Below is a small trained network, with its code and all its weights. Each question gives an input and a target symbol and asks what happens when units are switched off, that is, made to give their printed mean instead of their output.

import numpy as np


def w(rows, s, z=0):
    codes = np.array(rows[::2]) - 128.0
    scale = np.full(codes.shape[1], s)
    scale[-1] = z or s
    return codes * scale


def f(y):
    return np.maximum(y, 0)


def softmax(a):
    e = np.exp(a - a.max(-1, keepdims=True))
    return e / e.sum(-1, keepdims=True)


def log_softmax(a):
    a = a - a.max(-1, keepdims=True)
    return a - np.log(np.exp(a).sum(-1, keepdims=True))


def net(x, mask):
    ids = ['ΓΘΞΠαβδεζλμστφψω'.index(c) for c in x.split()]
    T = len(ids)
    res = E[ids] + P[:T]
    u = 0
    for l in range(2):
        r = res
        for j in range(2):
            rows = slice(4 * j, 4 * j + 4)
            q, k, v = (r @ M[l][rows].T for M in (Q, K, V))
            z = softmax(np.where(np.tri(T) > 0, q @ k.T / 4**0.5, -1e9)) @ v
            o = O[l][rows]
            res = res + np.where(mask[u + j], z, o[:, -1]) @ o[:, :-1]
        u += 2
        y = f(res @ A[l][:, :-1].T + A[l][:, -1])
        res = res + np.where(mask[u : u + 4], y, B[l][:, -1]) @ B[l][:, :-1]
        u += 4
    return log_softmax(res[-1] @ U[:, :-1].T + U[:, -1])


Q, K, V, O, A, B = {}, {}, {}, {}, {}, {}
E = w([
[103,98,117,171,122,49,90,157,88,251,184,102],'Γ',
[194,104,106,191,64,87,142,127,105,190,124,113],'Θ',
[135,65,58,154,143,181,143,114,145,145,135,132],'Ξ',
[116,74,138,155,66,186,121,111,131,118,125,58],'Π',
[128,135,92,151,122,124,68,147,157,140,83,101],'α',
[146,75,148,99,104,163,73,127,185,84,87,130],'β',
[135,109,53,165,53,142,83,129,131,140,149,206],'δ',
[171,115,164,120,180,130,153,88,72,80,94,49],'ε',
[183,113,167,170,192,93,43,115,68,75,96,136],'ζ',
[129,182,64,180,85,121,47,95,94,105,142,119],'λ',
[104,87,144,163,49,130,119,195,119,91,139,167],'μ',
[122,132,178,180,58,174,13,100,76,152,158,140],'σ',
[123,210,99,69,155,197,131,111,135,117,123,112],'τ',
[168,193,126,115,79,160,157,97,83,81,95,113],'φ',
[125,160,161,125,181,149,158,179,104,108,109,171],'ψ',
[99,179,64,162,124,142,174,147,114,37,153,86],'ω',
],0.017)
P = w([
[76,115,181,201,127,56,142,87,229,149,154,152],'0',
[41,116,126,172,157,84,105,91,97,126,82,162],'1',
[142,140,152,173,109,133,129,157,196,120,147,123],'2',
[89,122,102,145,151,147,98,129,75,104,80,144],'3',
[181,146,133,142,108,174,124,194,176,98,148,108],'4',
[125,126,86,118,143,182,96,162,56,92,82,126],'5',
[209,145,116,109,91,206,113,221,151,86,152,94],'6',
[155,122,68,104,142,203,87,185,41,97,95,111],'7',
[238,136,100,83,83,236,99,247,134,78,164,89],'8',
],0.011)
Q[0] = w([
[155,108,146,28,143,132,148,141,142,217,230,84],'0.h0',
[103,179,190,85,127,80,122,131,161,95,146,173],'0.h0',
[109,170,104,71,90,110,187,77,244,169,191,126],'0.h0',
[223,149,157,179,136,200,115,165,153,129,152,146],'0.h0',
[175,112,104,177,120,186,92,166,161,172,163,55],'0.h1',
[70,147,115,226,134,203,58,152,35,113,4,130],'0.h1',
[105,173,181,193,90,181,90,196,132,81,161,68],'0.h1',
[48,80,135,127,96,120,172,86,165,111,112,129],'0.h1',
],0.022)
K[0] = w([
[145,7,129,153,118,109,116,101,96,212,172,89],'0.h0',
[107,156,184,128,144,133,194,50,125,153,161,142],'0.h0',
[108,69,151,220,146,94,153,30,242,168,154,130],'0.h0',
[187,84,126,181,144,220,145,183,98,112,138,115],'0.h0',
[179,105,105,73,102,194,93,207,110,179,71,101],'0.h1',
[113,173,147,136,125,201,84,199,28,8,143,124],'0.h1',
[214,146,97,78,128,114,107,195,98,111,229,148],'0.h1',
[124,176,192,138,102,112,136,93,177,125,135,165],'0.h1',
],0.02)
V[0] = w([
[120,58,124,153,151,147,126,135,78,140,226,99],'0.h0',
[114,145,150,121,124,121,111,148,128,87,164,87],'0.h0',
[144,113,122,139,147,139,140,113,120,156,133,136],'0.h0',
[152,109,91,124,139,119,173,95,137,172,72,174],'0.h0',
[160,106,56,108,185,112,146,129,121,253,71,129],'0.h1',
[74,89,161,131,84,186,131,101,147,130,109,44],'0.h1',
[134,199,159,132,128,195,151,104,139,111,63,216],'0.h1',
[53,205,129,181,105,114,126,196,77,150,187,125],'0.h1',
],0.0064)
O[0] = w([
[183,178,165,173,174,255,172,109,137,142,107,148,197],'0.h0',
[102,147,130,158,133,95,133,174,134,120,115,117,130],'0.h0',
[162,145,134,133,142,191,150,90,135,131,117,137,132],'0.h0',
[153,108,125,97,125,176,121,58,131,144,147,146,82],'0.h0',
[203,71,78,11,151,125,115,35,124,140,151,159,107],'0.h1',
[115,114,125,219,97,216,107,107,130,153,155,122,135],'0.h1',
[118,171,93,133,83,124,154,131,126,89,49,201,55],'0.h1',
[122,87,145,153,174,52,132,187,72,89,200,161,253],'0.h1',
],0.0042,0.0028)
A[0] = w([
[96,88,113,99,203,134,96,100,102,118,47,110,2],'0.n0',
[109,78,111,62,218,129,133,96,9,202,49,172,104],'0.n1',
[113,96,148,147,193,95,125,157,22,136,79,129,163],'0.n2',
[2,109,149,74,159,182,112,106,83,35,183,126,129],'0.n3',
],0.01,0.0052)
B[0] = w([
[71,123,111,165,105,131,128,189,130,207,122,77,145],'0.n0',
[84,130,106,136,3,48,132,155,157,41,158,49,196],'0.n1',
[160,95,97,70,202,186,127,39,119,66,112,176,255],'0.n2',
[169,170,118,142,158,82,121,154,76,202,57,170,164],'0.n3',
],0.0071,0.0072)
Q[1] = w([
[214,127,10,179,171,177,122,175,96,77,124,98],'1.h0',
[82,93,118,164,115,108,89,208,159,100,78,139],'1.h0',
[188,53,138,113,76,162,81,146,185,171,200,13],'1.h0',
[58,104,44,107,106,110,121,75,90,186,18,122],'1.h0',
[120,110,82,96,149,111,139,108,70,123,113,184],'1.h1',
[176,59,64,104,100,193,76,141,129,148,173,109],'1.h1',
[157,100,68,206,99,163,118,197,67,98,112,83],'1.h1',
[215,152,144,148,193,129,123,177,163,119,250,144],'1.h1',
],0.019)
K[1] = w([
[192,161,87,91,112,215,76,238,43,73,122,130],'1.h0',
[193,183,159,121,117,77,77,132,132,110,139,174],'1.h0',
[203,25,32,127,112,127,78,139,164,187,81,97],'1.h0',
[60,178,93,155,103,155,96,140,173,67,51,205],'1.h0',
[138,166,88,143,141,102,209,153,111,112,113,174],'1.h1',
[172,56,94,115,102,164,98,151,91,141,62,97],'1.h1',
[212,156,73,80,123,176,103,251,84,78,121,99],'1.h1',
[146,53,82,147,92,127,98,132,113,210,192,125],'1.h1',
],0.019)
V[1] = w([
[163,55,247,157,135,133,120,134,100,125,25,54],'1.h0',
[163,117,180,135,65,130,208,107,35,112,173,171],'1.h0',
[93,20,77,118,135,168,247,199,138,155,102,138],'1.h0',
[120,76,155,123,84,116,72,200,141,165,92,232],'1.h0',
[141,132,83,130,100,96,90,164,207,172,113,243],'1.h1',
[133,129,195,39,105,128,129,116,156,66,142,169],'1.h1',
[156,150,169,149,57,149,84,57,132,132,83,115],'1.h1',
[116,233,101,83,99,155,152,126,98,209,140,103],'1.h1',
],0.014)
O[1] = w([
[205,159,209,182,88,151,87,105,98,126,79,74,145],'1.h0',
[138,126,207,81,83,86,94,141,123,89,184,201,149],'1.h0',
[111,107,176,210,118,89,234,107,124,108,156,151,119],'1.h0',
[101,79,146,143,153,138,137,154,222,84,56,168,136],'1.h0',
[255,110,109,124,78,158,149,209,75,135,90,139,125],'1.h1',
[94,149,106,104,99,138,123,155,104,131,57,85,1],'1.h1',
[141,203,90,150,119,118,133,117,183,113,154,184,152],'1.h1',
[151,102,99,156,132,65,125,106,166,185,83,179,79],'1.h1',
],0.0093,0.0097)
A[1] = w([
[68,100,68,85,154,132,135,91,63,152,73,122,33],'1.n0',
[164,149,195,75,64,166,217,151,242,154,165,80,3],'1.n1',
[146,197,148,89,53,159,193,156,248,152,91,78,66],'1.n2',
[48,104,103,122,81,102,146,51,38,128,66,166,85],'1.n3',
],0.014,0.005)
B[1] = w([
[159,124,178,121,64,145,175,92,124,163,138,149,239],'1.n0',
[43,117,137,87,114,116,127,69,151,196,32,92,255],'1.n1',
[159,90,140,98,159,116,123,144,126,115,252,100,213],'1.n2',
[100,103,134,129,158,123,63,187,161,149,130,96,231],'1.n3',
],0.012,0.0094)
U = w([
[141,50,196,114,247,129,95,98,62,203,159,189,102],'Γ',
[192,95,176,128,93,53,113,101,186,208,104,137,124],'Θ',
[115,82,58,158,130,179,173,55,95,128,76,104,203],'Ξ',
[56,116,143,171,132,148,83,106,192,149,155,98,50],'Π',
[186,116,136,172,147,91,123,164,182,120,128,62,132],'α',
[110,69,135,61,98,126,127,80,141,121,176,95,7],'β',
[113,50,96,93,116,127,142,115,177,93,134,184,114],'δ',
[131,156,163,108,114,163,137,84,95,113,142,87,121],'ε',
[158,73,151,94,181,186,52,62,141,96,84,152,99],'ζ',
[95,133,49,115,136,45,43,143,115,146,91,121,207],'λ',
[81,88,173,155,47,135,101,204,109,136,125,86,104],'μ',
[137,146,192,239,86,196,105,154,165,170,189,190,62],'σ',
[139,150,136,23,155,219,163,85,123,186,159,188,111],'τ',
[163,119,137,93,45,39,140,89,108,39,194,140,146],'φ',
[143,162,224,90,204,142,200,130,153,59,89,164,254],'ψ',
[76,151,108,204,110,1,190,182,121,123,151,76,199],'ω',
],0.0055,0.0074)

Each question gives the input, a string of symbols that net reads in full, and the target symbol t.
The units are the heads (4 rows each of Q, K, V and O) and the neurons (one row each of A and B). Each row of codes is followed by its name. A weight is (code - 128) times the scale printed after its matrix; where a second scale follows, it is the last column's (O, A, B and U).
mask holds one flag per unit, layer by layer, with each layer's heads first. A switched-off unit (its flag False) gives its mean, the last column of its rows in O or B, instead of its output. The means were averaged over made-up inputs and are rounded, as every weight is.
A unit's drop is (log p(t) with every unit on - log p(t) with that unit switched off) / (log p(t) with every unit on - log p(t) with every unit switched off).
The circuit of an input: a set's keep is (log p(t) with only the set's units on - log p(t) with every unit switched off) / (log p(t) with every unit on - log p(t) with every unit switched off). Starting from all 12 units, units are removed one at a time, each time the one whose removal leaves the highest keep (on an exact tie, the one counted first), for as long as the keep stays at least 0.8.
units of the circuit, in order: the units of the circuit, biggest drop first
most important unit: the unit with the biggest drop
k most important neurons: the k neurons with the biggest drops, biggest first
which heads matter: for each layer, one digit per head in row order, 1 if its drop is at least 0.15 and else 0, layers parted by /
input ω Γ Θ τ Θ Θ ε Γ, target Π: units of the circuit, in order => (1.h1)
input Θ Θ Θ Γ Θ Π α Γ, target Ξ: which heads matter => 00 / 10
input Θ Γ ω Ξ α τ α β, target Θ: 3 most important neurons => (0.n3, 0.n1, 1.n0)
input Θ ψ ζ α, target μ: 3 most important neurons => (0.n2, 1.n3, 1.n0)
input Θ ω α ε, target Γ: units of the circuit, in order => (1.h1, 0.n3)
input Θ Γ σ, target σ: units of the circuit, in order => (0.h1, 1.h1)
input Θ Θ Θ Θ ω Θ, target Γ: units of the circuit, in order => (1.h1, 0.n2, 0.h1, 0.n1)
input Π Γ δ φ Γ φ σ Γ, target λ: units of the circuit, in order => (1.h1, 1.h0)
input Ξ ω δ Θ α Θ, target Ξ: which heads matter => 00 / 10
input Γ Γ Γ λ Γ Θ Γ τ, target Θ: units of the circuit, in order => (1.n0, 1.h1, 0.n3)
input Γ Γ Θ ε, target Π: 2 most important neurons => (1.n3, 0.n0)
input ε ω Θ Π Γ ψ Θ Γ, target μ: which heads matter => 01 / 01
input ψ Ξ ω σ φ φ, target λ: units of the circuit, in order => (1.h1, 1.n3)
input Θ ψ Θ ω, target Γ: units of the circuit, in order => (1.h1, 0.n3, 0.n1)
input ψ Ξ φ, target φ: most important unit => 1.n2
input ψ Θ Θ δ Θ α, target δ: units of the circuit, in order => (1.h0, 0.h1)
input Θ ζ Θ ψ Γ Ξ, target μ: which heads matter => 00 / 01
input α Θ Θ Γ, target φ: which heads matter => 01 / 00
input Γ Ξ α Γ σ, target σ: 3 most important neurons => (1.n1, 0.n2, 0.n1)
input Θ Θ ψ ω Π, target Π: most important unit => 1.h1
input Θ ψ Ξ Θ α Θ ψ Θ, target μ: units of the circuit, in order => (1.h1, 1.n3, 0.h1)
input Θ ε Γ ζ α α, target ε: which heads matter => 00 / 11
input σ ω Γ, target Γ: units of the circuit, in order => (0.h1, 1.h1)
input Θ Γ Θ Γ ψ Θ Θ Θ, target φ: units of the circuit, in order => (1.h0, 0.n1, 0.h1)
input Θ Θ φ Θ, target λ: units of the circuit, in order => (1.h1, 1.h0)
input Θ Γ φ Γ α ω α δ β, target β: units of the circuit, in order => (1.n2, 1.n1, 1.h1)
input ε τ Π Γ, target Θ: units of the circuit, in order => (1.n0, 1.h1, 1.h0, 0.n3)
input Θ Γ α Ξ Θ Θ Θ Γ, target φ: most important unit => 0.n1
input ψ μ α δ, target ψ: which heads matter => 01 / 10
input ω Γ α ω σ φ ε Γ ω, target ω: which heads matter => 00 / 10
